Here is a tiny trained network, its code and every weight. The questions are about switching its units off for an input and a target symbol, where a switched-off unit gives its printed mean instead of its output.

import numpy as np


def w(rows, s, z=0):
    codes = np.array(rows[::2]) - 128.0
    scale = np.full(codes.shape[1], s)
    scale[-1] = z or s
    return codes * scale


def norm(h):
    return h / np.sqrt((h * h).mean(-1, keepdims=True) + 1e-5)


def f(y):
    return y / 2 * (1 + np.tanh(0.7978845608 * (y + 0.044715 * y**3)))


def softmax(a):
    e = np.exp(a - a.max(-1, keepdims=True))
    return e / e.sum(-1, keepdims=True)


def log_softmax(a):
    a = a - a.max(-1, keepdims=True)
    return a - np.log(np.exp(a).sum(-1, keepdims=True))


def net(x, mask):
    ids = ['ΔΘΠΣαελξτω'.index(c) for c in x.split()]
    T = len(ids)
    res = E[ids] + P[:T]
    u = 0
    for l in range(3):
        r = norm(res)
        for j in range(3):
            rows = slice(2 * j, 2 * j + 2)
            q, k, v = (r @ M[l][rows].T for M in (Q, K, V))
            z = softmax(np.where(np.tri(T) > 0, q @ k.T / 2**0.5, -1e9)) @ v
            o = O[l][rows]
            res = res + np.where(mask[u + j], z, o[:, -1]) @ o[:, :-1]
        u += 3
        y = f(norm(res) @ A[l][:, :-1].T + A[l][:, -1])
        res = res + np.where(mask[u : u + 4], y, B[l][:, -1]) @ B[l][:, :-1]
        u += 4
    return log_softmax(norm(res)[-1] @ U[:, :-1].T + U[:, -1])


Q, K, V, O, A, B = {}, {}, {}, {}, {}, {}
E = w([
[176,112,130],'Δ',
[176,153,54],'Θ',
[11,148,30],'Π',
[63,41,141],'Σ',
[102,127,95],'α',
[118,113,225],'ε',
[50,193,254],'λ',
[132,198,43],'ξ',
[142,177,136],'τ',
[110,131,153],'ω',
],0.024)
P = w([
[3,92,82],'0',
[38,80,74],'1',
[26,55,67],'2',
[72,64,30],'3',
[61,47,34],'4',
[87,63,42],'5',
[91,55,34],'6',
[70,53,61],'7',
],0.0045)
Q[0] = w([
[203,62,191],'0.h0',
[191,100,202],'0.h0',
[140,225,42],'0.h1',
[65,253,198],'0.h1',
[146,74,178],'0.h2',
[231,225,195],'0.h2',
],0.018)
K[0] = w([
[64,82,182],'0.h0',
[58,80,234],'0.h0',
[138,198,11],'0.h1',
[102,208,228],'0.h1',
[208,120,172],'0.h2',
[167,253,209],'0.h2',
],0.018)
V[0] = w([
[161,120,59],'0.h0',
[187,194,67],'0.h0',
[255,60,187],'0.h1',
[68,63,198],'0.h1',
[137,173,173],'0.h2',
[128,112,90],'0.h2',
],0.0088)
O[0] = w([
[180,139,142,166],'0.h0',
[200,150,44,212],'0.h0',
[157,29,236,2],'0.h1',
[253,112,86,122],'0.h1',
[39,128,143,111],'0.h2',
[183,118,134,137],'0.h2',
],0.0058,0.0059)
A[0] = w([
[126,2,192,151],'0.n0',
[101,100,107,189],'0.n1',
[134,146,212,178],'0.n2',
[201,81,171,12],'0.n3',
],0.015,0.0011)
B[0] = w([
[236,123,177,255],'0.n0',
[96,126,159,168],'0.n1',
[134,254,118,163],'0.n2',
[64,116,191,152],'0.n3',
],0.02,0.0057)
Q[1] = w([
[46,52,83],'1.h0',
[91,232,232],'1.h0',
[74,87,54],'1.h1',
[186,160,54],'1.h1',
[191,118,33],'1.h2',
[94,5,146],'1.h2',
],0.018)
K[1] = w([
[88,64,23],'1.h0',
[64,112,233],'1.h0',
[116,211,68],'1.h1',
[91,120,7],'1.h1',
[157,159,43],'1.h2',
[162,3,150],'1.h2',
],0.018)
V[1] = w([
[61,109,92],'1.h0',
[203,198,72],'1.h0',
[162,139,146],'1.h1',
[118,131,11],'1.h1',
[78,196,111],'1.h2',
[180,67,137],'1.h2',
],0.012)
O[1] = w([
[135,199,136,104],'1.h0',
[235,101,127,247],'1.h0',
[122,166,96,123],'1.h1',
[105,2,98,230],'1.h1',
[10,101,134,253],'1.h2',
[227,147,111,19],'1.h2',
],0.0091,0.0053)
A[1] = w([
[71,211,85,172],'1.n0',
[111,252,230,187],'1.n1',
[104,123,63,136],'1.n2',
[236,233,112,3],'1.n3',
],0.016,0.0029)
B[1] = w([
[170,122,103,255],'1.n0',
[108,208,116,246],'1.n1',
[113,159,155,237],'1.n2',
[91,111,254,205],'1.n3',
],0.027,0.0063)
Q[2] = w([
[170,128,73],'2.h0',
[193,161,189],'2.h0',
[104,79,114],'2.h1',
[93,2,166],'2.h1',
[92,91,122],'2.h2',
[111,165,177],'2.h2',
],0.027)
K[2] = w([
[136,198,104],'2.h0',
[172,144,189],'2.h0',
[94,166,168],'2.h1',
[95,102,253],'2.h1',
[106,55,125],'2.h2',
[121,96,195],'2.h2',
],0.027)
V[2] = w([
[172,6,132],'2.h0',
[138,86,134],'2.h0',
[43,102,208],'2.h1',
[127,147,172],'2.h1',
[165,157,141],'2.h2',
[60,169,52],'2.h2',
],0.012)
O[2] = w([
[115,192,223,67],'2.h0',
[130,157,162,115],'2.h0',
[62,40,48,212],'2.h1',
[151,76,96,185],'2.h1',
[46,103,75,58],'2.h2',
[254,73,213,254],'2.h2',
],0.0082,0.0029)
A[2] = w([
[251,62,239,85],'2.n0',
[182,2,136,3],'2.n1',
[150,187,117,85],'2.n2',
[109,205,152,80],'2.n3',
],0.013,0.0047)
B[2] = w([
[147,78,5,255],'2.n0',
[56,170,226,223],'2.n1',
[71,229,161,140],'2.n2',
[13,228,168,162],'2.n3',
],0.016,0.0063)
U = w([
[123,133,142,7],'Δ',
[216,193,56,170],'Θ',
[249,86,219,112],'Π',
[128,136,150,158],'Σ',
[128,128,151,33],'α',
[175,168,243,69],'ε',
[44,228,69,238],'λ',
[130,131,149,5],'ξ',
[5,82,227,98],'τ',
[18,131,23,161],'ω',
],0.016,0.0032)

Each question gives the input, a string of symbols that net reads in full, and the target symbol t.
The units are the heads (2 rows each of Q, K, V and O) and the neurons (one row each of A and B). Each row of codes is followed by its name. A weight is (code - 128) times the scale printed after its matrix; where a second scale follows, it is the last column's (O, A, B and U).
mask holds one flag per unit, layer by layer, with each layer's heads first. A switched-off unit (its flag False) gives its mean, the last column of its rows in O or B, instead of its output. The means were averaged over made-up inputs and are rounded, as every weight is.
A unit's drop is (log p(t) with every unit on - log p(t) with that unit switched off) / (log p(t) with every unit on - log p(t) with every unit switched off).
most important unit: the unit with the biggest drop
top k neurons in layer l: the k neurons of layer l with the biggest drops, biggest first
which heads matter: for each layer, one digit per head in row order, 1 if its drop is at least 0.15 and else 0, layers parted by /
drop when u is switched off: that unit's drop, to one decimal
input Δ Π τ ε Π τ τ, target τ: most important unit : 1.n1
input λ Π Π Π ω, target Π: which heads matter : 011 / 100 / 001
input λ Δ Δ τ Θ, target τ: top 3 neurons in layer 1 : 1.n1, 1.n0, 1.n3
input λ λ ω, target λ: which heads matter : 100 / 110 / 000
input Σ ξ Θ Π ω α, target τ: which heads matter : 010 / 010 / 000
input τ ε Θ τ, target τ: which heads matter : 000 / 000 / 001
input τ τ ε Σ Σ τ ω α, target τ: which heads matter : 000 / 010 / 001
input α λ ω λ τ, target ω: which heads matter : 001 / 010 / 000
input τ λ α Π Θ, target Π: top 2 neurons in layer 1 : 1.n3, 1.n1
input ω ε ε τ ξ, target Θ: which heads matter : 100 / 100 / 011
input Σ Π τ ξ, target Θ: top 2 neurons in layer 1 : 1.n1, 1.n3
input Θ λ τ ω Θ, target ω: top 2 neurons in layer 0 : 0.n3, 0.n0
input ω τ ω ω ω τ, target ω: top 2 neurons in layer 1 : 1.n1, 1.n3
input ω λ Σ Θ λ Σ λ ε, target λ: most important unit : 0.n2
input Σ Π ω, target Π: top 2 neurons in layer 0 : 0.n2, 0.n3
input Σ α τ Θ, target τ: top 2 neurons in layer 2 : 2.n1, 2.n0
input λ Σ Δ Θ τ ω ω, target ω: top 2 neurons in layer 0 : 0.n2, 0.n0
input λ α τ λ ε, target λ: drop when 0.n0 is switched off : -0.2
input α τ ε Σ, target Π: drop when 0.n0 is switched off : 0.0
